0.6; -27.0; -42.8; 9.3; 3.4; -12.5
13.1; 47.5; -30.9; -9.7; -4.5; 10.5
30.4; 5.4; -16.0; 20.5; -9.1; 23.3
->
30.4; 5.4; -16.0; 20.5; -9.1; 23.3
0.6; -27.0; -42.8; 9.3; 3.4; -12.5
13.1; 47.5; -30.9; -9.7; -4.5; 10.5

-5.5; -6.2; -8.1
-42.8; -42.8; 21.9
-32.7; -11.5; -17.9
4.4; -0.5; -52.1
-33.6; -33.1; 15.4
-34.6; -34.6; 18.2
->
-34.6; -34.6; 18.2
-5.5; -6.2; -8.1
-42.8; -42.8; 21.9
-32.7; -11.5; -17.9
4.4; -0.5; -52.1
-33.6; -33.1; 15.4

-23.2; 18.9; -20.5; 19.6
0.2; -18.3; -32.0; 1.4
29.1; -35.0; 16.7; -21.9
5.1; 11.1; 18.5; 2.7
-21.9; 29.5; -20.3; 21.8
-39.2; 17.9; 44.3; -8.3
-11.5; -28.4; -6.7; 0.9
-25.0; 22.2; -21.2; 30.5
10.3; 17.7; 22.1; -2.0
4.9; -7.9; -2.3; 0.5
6.4; 24.8; 27.5; 0.8
->
6.4; 24.8; 27.5; 0.8
-23.2; 18.9; -20.5; 19.6
0.2; -18.3; -32.0; 1.4
29.1; -35.0; 16.7; -21.9
5.1; 11.1; 18.5; 2.7
-21.9; 29.5; -20.3; 21.8
-39.2; 17.9; 44.3; -8.3
-11.5; -28.4; -6.7; 0.9
-25.0; 22.2; -21.2; 30.5
10.3; 17.7; 22.1; -2.0
4.9; -7.9; -2.3; 0.5

-2.6; -2.8; -7.1; -1.6; -4.3; 0.8; -3.6; 4.0; -1.6; 3.5; -2.6; -4.8; -0.8; -2.4
0.3; -2.6; -4.1; -0.3; -3.7; 0.4; -2.2; -1.0; 1.2; 0.3; 0.3; -4.8; 3.4; 0.3
-2.2; -1.2; 6.8; -1.1; -2.8; -1.1; 0.9; 0.8; -0.5; 3.5; -1.9; -4.7; 0.3; 2.4
-7.3; -0.6; -45.4; 0.1; -3.6; 6.0; 0.8; -3.4; 1.3; 0.0; 0.1; 1.6; -2.6; 0.8
-3.0; 0.1; -15.1; 0.0; -2.0; 1.9; 2.2; 0.9; 0.2; 1.2; 1.3; -0.4; -3.0; 0.6
->
-3.0; 0.1; -15.1; 0.0; -2.0; 1.9; 2.2; 0.9; 0.2; 1.2; 1.3; -0.4; -3.0; 0.6
-2.6; -2.8; -7.1; -1.6; -4.3; 0.8; -3.6; 4.0; -1.6; 3.5; -2.6; -4.8; -0.8; -2.4
0.3; -2.6; -4.1; -0.3; -3.7; 0.4; -2.2; -1.0; 1.2; 0.3; 0.3; -4.8; 3.4; 0.3
-2.2; -1.2; 6.8; -1.1; -2.8; -1.1; 0.9; 0.8; -0.5; 3.5; -1.9; -4.7; 0.3; 2.4
-7.3; -0.6; -45.4; 0.1; -3.6; 6.0; 0.8; -3.4; 1.3; 0.0; 0.1; 1.6; -2.6; 0.8

-2.8; -9.8; -2.8; -10.7; -6.6; -13.4; -19.2; -17.2; -9.2; -5.2
-5.7; -10.6; -15.0; -10.7; -17.1; -13.4; -12.9; -20.5; 4.0; -5.2
-6.4; -10.6; -15.0; -10.7; -17.1; -13.4; -19.2; -20.5; -9.2; -5.2
-39.2; -48.1; -37.4; -10.7; -48.3; -13.4; -19.2; -20.5; -9.2; -5.2
-5.7; -10.6; -15.0; -10.7; -19.3; -13.4; -19.2; -20.5; -9.2; -5.2
-5.7; -10.6; -11.6; -10.7; -17.0; -13.4; -19.2; -20.5; -9.2; -5.2
-5.7; -10.6; -15.0; -10.7; -17.1; -17.0; -25.8; -20.5; -9.2; 1.8
-5.7; -10.6; -15.0; -10.7; -17.1; -13.4; -19.2; -20.5; -9.2; -5.2
->
-5.7; -10.6; -15.0; -10.7; -17.1; -13.4; -19.2; -20.5; -9.2; -5.2
-2.8; -9.8; -2.8; -10.7; -6.6; -13.4; -19.2; -17.2; -9.2; -5.2
-5.7; -10.6; -15.0; -10.7; -17.1; -13.4; -12.9; -20.5; 4.0; -5.2
-6.4; -10.6; -15.0; -10.7; -17.1; -13.4; -19.2; -20.5; -9.2; -5.2
-39.2; -48.1; -37.4; -10.7; -48.3; -13.4; -19.2; -20.5; -9.2; -5.2
-5.7; -10.6; -15.0; -10.7; -19.3; -13.4; -19.2; -20.5; -9.2; -5.2
-5.7; -10.6; -11.6; -10.7; -17.0; -13.4; -19.2; -20.5; -9.2; -5.2
-5.7; -10.6; -15.0; -10.7; -17.1; -17.0; -25.8; -20.5; -9.2; 1.8

4.7; 2.1; -19.2; 1.6; 13.2
-41.2; -27.2; 7.8; 19.9; -10.3
-18.7; -13.1; -15.4; 10.8; -1.9
12.3; -1.8; -14.4; 7.2; 4.5
->
12.3; -1.8; -14.4; 7.2; 4.5
4.7; 2.1; -19.2; 1.6; 13.2
-41.2; -27.2; 7.8; 19.9; -10.3
-18.7; -13.1; -15.4; 10.8; -1.9

21.9; 19.2; 21.9; 4.1; -3.4; -9.2; -12.2
12.2; 15.9; 4.0; -1.8; -17.6; -9.9; 46.9
->
12.2; 15.9; 4.0; -1.8; -17.6; -9.9; 46.9
21.9; 19.2; 21.9; 4.1; -3.4; -9.2; -12.2

5.3; 0.4; 4.5; 3.0; 0.4; -1.3; -0.1
-3.2; -8.0; 4.1; 6.6; -4.5; 9.3; -4.9
23.9; 42.9; -11.2; -34.2; 10.7; 16.7; -31.1
4.1; 0.1; 3.3; 2.3; 0.4; -1.0; 0.0
-7.4; -6.2; -3.5; -0.4; -1.9; 0.9; -3.0
->
-7.4; -6.2; -3.5; -0.4; -1.9; 0.9; -3.0
5.3; 0.4; 4.5; 3.0; 0.4; -1.3; -0.1
-3.2; -8.0; 4.1; 6.6; -4.5; 9.3; -4.9
23.9; 42.9; -11.2; -34.2; 10.7; 16.7; -31.1
4.1; 0.1; 3.3; 2.3; 0.4; -1.0; 0.0
